Below are the code and all the weights of a small trained network. Each question names an input and a class and asks about switching units off, where a switched-off unit gives its printed mean instead of its output.

import numpy as np


def w(rows, s, z=0):
    codes = np.array(rows[::2]) - 128.0
    scale = np.full(codes.shape[1], s)
    scale[-1] = z or s
    return codes * scale


def norm(h):
    return h / np.sqrt((h * h).mean(-1, keepdims=True) + 1e-5)


def f(y):
    return np.maximum(y, 0)


def log_softmax(a):
    a = a - a.max(-1, keepdims=True)
    return a - np.log(np.exp(a).sum(-1, keepdims=True))


def net(x, mask):
    res = np.array(x, float).reshape(1, 3) / 4 @ E
    u = 0
    for l in range(4):
        y = f(norm(res) @ A[l][:, :-1].T + A[l][:, -1])
        res = res + np.where(mask[u : u + 8], y, B[l][:, -1]) @ B[l][:, :-1]
        u += 8
    return log_softmax(norm(res)[-1] @ U[:, :-1].T + U[:, -1])


A, B = {}, {}
E = w([
[161,126,132,166,57,46],'x0',
[125,122,1,190,135,153],'x1',
[206,186,122,120,131,155],'x2',
],0.0053)
A[0] = w([
[146,69,33,141,163,182,220],'L0N0',
[113,86,162,180,104,82,127],'L0N1',
[92,163,150,187,156,138,34],'L0N2',
[52,13,142,90,131,71,1],'L0N3',
[66,94,109,119,182,32,21],'L0N4',
[200,151,85,52,72,54,133],'L0N5',
[55,115,116,101,65,139,30],'L0N6',
[137,119,173,2,164,160,141],'L0N7',
],0.0044,0.0028)
B[0] = w([
[62,96,185,91,102,153,252],'L0N0',
[98,44,140,139,47,218,176],'L0N1',
[192,129,146,118,119,129,128],'L0N2',
[111,18,44,67,125,92,173],'L0N3',
[129,90,117,22,155,54,152],'L0N4',
[44,126,148,169,29,237,188],'L0N5',
[128,69,97,99,143,133,138],'L0N6',
[1,172,118,195,141,145,214],'L0N7',
],0.0036,0.0041)
A[1] = w([
[150,108,80,153,162,117,1],'L1N0',
[99,144,82,97,128,141,41],'L1N1',
[75,88,143,109,60,192,190],'L1N2',
[102,114,122,104,148,114,40],'L1N3',
[230,188,155,152,151,156,101],'L1N4',
[157,151,178,120,91,209,150],'L1N5',
[162,92,109,149,120,100,218],'L1N6',
[229,254,97,105,141,142,69],'L1N7',
],0.0073,0.0023)
B[1] = w([
[120,166,131,140,97,201,134],'L1N0',
[187,147,164,145,104,185,150],'L1N1',
[196,210,105,95,200,80,255],'L1N2',
[236,82,100,108,105,74,142],'L1N3',
[73,7,110,114,155,3,168],'L1N4',
[84,93,119,95,157,69,199],'L1N5',
[241,135,170,79,191,222,164],'L1N6',
[93,22,50,99,154,37,178],'L1N7',
],0.0047,0.0063)
A[2] = w([
[113,138,140,130,140,162,62],'L2N0',
[79,3,144,125,113,149,2],'L2N1',
[185,158,150,173,41,86,89],'L2N2',
[108,138,8,122,100,188,153],'L2N3',
[109,117,157,192,28,106,96],'L2N4',
[73,117,189,111,116,93,97],'L2N5',
[103,197,96,172,150,75,91],'L2N6',
[169,103,113,162,26,66,88],'L2N7',
],0.0067,0.0022)
B[2] = w([
[188,115,102,141,158,185,140],'L2N0',
[217,41,121,103,165,25,189],'L2N1',
[172,60,148,67,195,253,185],'L2N2',
[123,127,228,171,95,52,252],'L2N3',
[88,130,120,129,200,222,165],'L2N4',
[207,161,98,236,64,115,208],'L2N5',
[151,124,49,117,67,161,151],'L2N6',
[116,76,125,109,247,185,214],'L2N7',
],0.0054,0.0042)
A[3] = w([
[126,99,74,254,104,148,181],'L3N0',
[31,125,128,92,182,219,175],'L3N1',
[181,190,35,61,110,125,61],'L3N2',
[192,94,130,53,144,110,250],'L3N3',
[100,82,122,235,81,175,72],'L3N4',
[78,164,54,160,84,167,89],'L3N5',
[93,69,89,120,118,89,67],'L3N6',
[150,160,204,137,69,112,154],'L3N7',
],0.0063,0.0013)
B[3] = w([
[108,192,210,88,131,88,176],'L3N0',
[214,74,125,148,78,169,212],'L3N1',
[2,183,77,111,72,181,146],'L3N2',
[85,168,54,149,79,141,254],'L3N3',
[109,201,177,114,152,143,157],'L3N4',
[69,139,85,119,105,79,134],'L3N5',
[169,139,108,110,112,75,201],'L3N6',
[102,199,164,174,209,120,171],'L3N7',
],0.0067,0.0049)
U = w([
[150,63,63,93,149,18,150],'0',
[198,75,140,114,174,251,153],'1',
[122,225,230,160,169,90,140],'2',
[44,191,60,115,46,166,136],'3',
[98,104,155,158,23,153,26],'4',
[68,89,164,162,18,159,5],'5',
[85,102,151,157,44,155,21],'6',
],0.016,0.018)

Each question gives the input, the list of numbers given to net, and the class t.
The units are the neurons (one row each of A and B). Each row of codes is followed by its name. A weight is (code - 128) times the scale printed after its matrix; where a second scale follows, it is the last column's (A, B and U).
mask holds one flag per neuron, layer by layer. A switched-off neuron (its flag False) gives its mean, the last column of its row in B, instead of its output. The means were averaged over made-up inputs and are rounded, as every weight is.
A unit's drop is (log p(t) with every unit on - log p(t) with that unit switched off) / (log p(t) with every unit on - log p(t) with every unit switched off).
The circuit of an input: a set's keep is (log p(t) with only the set's units on - log p(t) with every unit switched off) / (log p(t) with every unit on - log p(t) with every unit switched off). Starting from the 12 units with the biggest drops (on a tie, the unit counted first), units are removed one at a time, each time the one whose removal leaves the highest keep (on an exact tie, the one counted first), for as long as the keep stays at least 0.8.
units of the circuit, in order: the units of the circuit, biggest drop first
most important unit: the unit with the biggest drop
top k neurons: the k neurons with the biggest drops, biggest first
top k neurons in layer l: the k neurons of layer l with the biggest drops, biggest first
drop of u: that unit's drop, to one decimal
input [-6,7,6], class 2: top 4 neurons in layer 2	[L2N3; L2N7; L2N2; L2N1]
input [7,6,2], class 1: most important unit	L2N2
input [-6,-4,-6], class 0: top 4 neurons	[L0N3; L1N3; L1N6; L2N2]
input [-6,7,7], class 0: units of the circuit, in order	[L1N7; L2N3; L0N5]
input [-3,-1,3], class 3: units of the circuit, in order	[L2N3; L3N2; L2N7]
input [6,-4,5], class 1: top 3 neurons	[L2N2; L0N5; L2N7]
input [-5,8,7], class 2: units of the circuit, in order	[L2N3; L3N0]
input [3,7,6], class 2: units of the circuit, in order	[L2N3; L3N0]
input [-1,1,4], class 0: top 2 neurons	[L1N7; L0N1]
input [-4,-5,6], class 0: top 2 neurons	[L1N7; L0N0]
input [5,7,4], class 2: top 2 neurons	[L2N3; L3N0]
input [-8,-4,-8], class 0: top 3 neurons	[L0N3; L2N1; L1N3]
input [-7,-5,7], class 0: top 2 neurons	[L1N7; L1N4]
input [-1,2,3], class 3: units of the circuit, in order	[L3N2]
input [8,3,7], class 1: top 2 neurons in layer 2	[L2N7; L2N2]
input [-7,8,-2], class 2: top 2 neurons in layer 1	[L1N6; L1N5]
input [2,1,-3], class 3: top 2 neurons in layer 1	[L1N2; L1N6]
input [-1,2,1], class 3: top 2 neurons	[L0N0; L1N2]
input [0,7,5], class 2: drop of L2N3	0.8
input [-5,-4,7], class 0: drop of L1N7	0.0
input [-1,8,-3], class 2: drop of L2N3	0.4
input [7,2,5], class 1: most important unit	L0N5
